m =
[[145 131 145 149 133]
 [137 133 137 140 129]
 [137 125 134 136 123]
 [154 129 153 152 135]
 [142 145 144 133 140]
 [141 144 144 141 140]
 [132 135 133 142 127]
 [123 135 121 137 113]]
Rows and columns are counted from 0.
(0, 0) = 145
(6, 1) = 135
(0, 2) = 145
(4, 2) = 144
(3, 3) = 152
(0, 3) = 149
(4, 1) = 145
(5, 4) = 140
(4, 0) = 142
(5, 2) = 144
(6, 2) = 133
(2, 4) = 123
(2, 1) = 125
(7, 4) = 113

x =
[[129 128 152 140 128 132 126 124 135 138]
 [129 128 152 140 128 132 126 126 132 138]
 [129 128 154 140 128 132 126 126 132 138]
 [129 128 110 116 128 132 126 132 114 124]
 [129 128 117 127 128 130 126 126 129 128]]
Indices start at 0.
(0, 0) = 129
(3, 7) = 132
(4, 3) = 127
(0, 2) = 152
(2, 3) = 140
(3, 9) = 124
(0, 5) = 132
(0, 7) = 124
(1, 1) = 128
(2, 8) = 132
(0, 9) = 138
(1, 6) = 126
(3, 6) = 126
(1, 3) = 140
(2, 0) = 129
(1, 7) = 126
(4, 7) = 126

A = [134, 117, 132, 140, 110, 135, 132, 146, 101, 128, 112, 136]
A[0]: 134
A[11]: 136
A[3]: 140
A[8]: 101

B =
[[142 118 133 147 100 109 149 125 133 116 130]
 [134 127 127 140 124 123 135 125 128 125 135]
 [142 119 117 139 110 125 150 119 124 109 119]
 [132 125 133 134 109 130 140 129 146 125 144]
 [134 131 136 134 111 123 131 130 143 122 145]
 [138 139 130 141 119 129 137 121 140 123 131]
 [150 130 138 142 102 119 131 124 132 108 133]
 [143 139 138 141 112 110 131 123 123 113 130]
 [141 145 129 143 115 118 132 124 127 122 129]
 [141 118 108 143 113 128 154 118 128 111 123]]
B[-10][-11] => 142
B[7][-7] => 112
B[-9][9] => 125
B[3] => [132, 125, 133, 134, 109, 130, 140, 129, 146, 125, 144]
B[8][9] => 122
B[-3] => [143, 139, 138, 141, 112, 110, 131, 123, 123, 113, 130]
B[3][-1] => 144
B[0][8] => 133
B[-6][8] => 143
B[0][-7] => 100
B[:, 9] => [116, 125, 109, 125, 122, 123, 108, 113, 122, 111]
B[:, 0] => [142, 134, 142, 132, 134, 138, 150, 143, 141, 141]
B[1][-10] => 127
B[3][7] => 129
B[0][-1] => 130
B[:, -4] => [125, 125, 119, 129, 130, 121, 124, 123, 124, 118]
B[-9][2] => 127
B[-3][7] => 123
B[-9][-5] => 135
B[-5][8] => 140
B[-5][-8] => 141
B[:, 4] => [100, 124, 110, 109, 111, 119, 102, 112, 115, 113]
B[-6][-8] => 134
B[-8][8] => 124
B[3][2] => 133
B[3][6] => 140
B[-4][-1] => 133
B[6][4] => 102
B[:, -9] => [133, 127, 117, 133, 136, 130, 138, 138, 129, 108]
B[-4][-8] => 142
B[-9][7] => 125
B[8] => [141, 145, 129, 143, 115, 118, 132, 124, 127, 122, 129]
B[:, 10] => [130, 135, 119, 144, 145, 131, 133, 130, 129, 123]
B[-10][9] => 116
B[-2][-8] => 143
B[-10][6] => 149
B[7][8] => 123

X =
[[112 140 110 112 121 126 115 139]
 [122 139 117 126 101 123 125 135]
 [127 135 113 122 144 127 108 137]
 [133 115 148 139 134 129 145 117]
 [133 131 118 127 155 127 109 134]
 [128 123 142 136 107 127 147 121]
 [123 140 114 125 105 124 122 137]
 [137 120 134 128 157 134 125 122]
 [122 136 122 130  98 122 130 133]
 [137 117 146 133 135 135 144 115]
 [137 118 148 145 124 127 145 119]]
Rows and columns are counted from 0.
(0, 0) => 112
(10, 4) => 124
(6, 5) => 124
(7, 7) => 122
(3, 6) => 145
(8, 4) => 98
(0, 1) => 140
(1, 7) => 135
(9, 5) => 135
(2, 6) => 108
(5, 1) => 123
(0, 4) => 121
(1, 4) => 101
(10, 7) => 119
(5, 3) => 136
(1, 0) => 122
(5, 0) => 128
(7, 5) => 134
(5, 4) => 107
(9, 7) => 115
(8, 0) => 122
(0, 5) => 126
(10, 0) => 137
(3, 7) => 117
(9, 0) => 137
(5, 2) => 142
(7, 0) => 137
(2, 4) => 144

a =
131	135	128	132	125	126	126	127	130	141	118	133	128	129
121	143	111	115	137	136	124	133	127	137	130	126	106	130
129	128	125	130	125	128	122	133	120	128	125	133	126	131
a[0,0] -> 131
a[0,12] -> 128
a[1,6] -> 124
a[0] -> [131, 135, 128, 132, 125, 126, 126, 127, 130, 141, 118, 133, 128, 129]
a[0,8] -> 130
a[1,8] -> 127
a[2] -> [129, 128, 125, 130, 125, 128, 122, 133, 120, 128, 125, 133, 126, 131]
a[:, 11] -> [133, 126, 133]
a[2,1] -> 128
a[1,3] -> 115
a[1,11] -> 126
a[2,11] -> 133
a[0,6] -> 126
a[0,13] -> 129
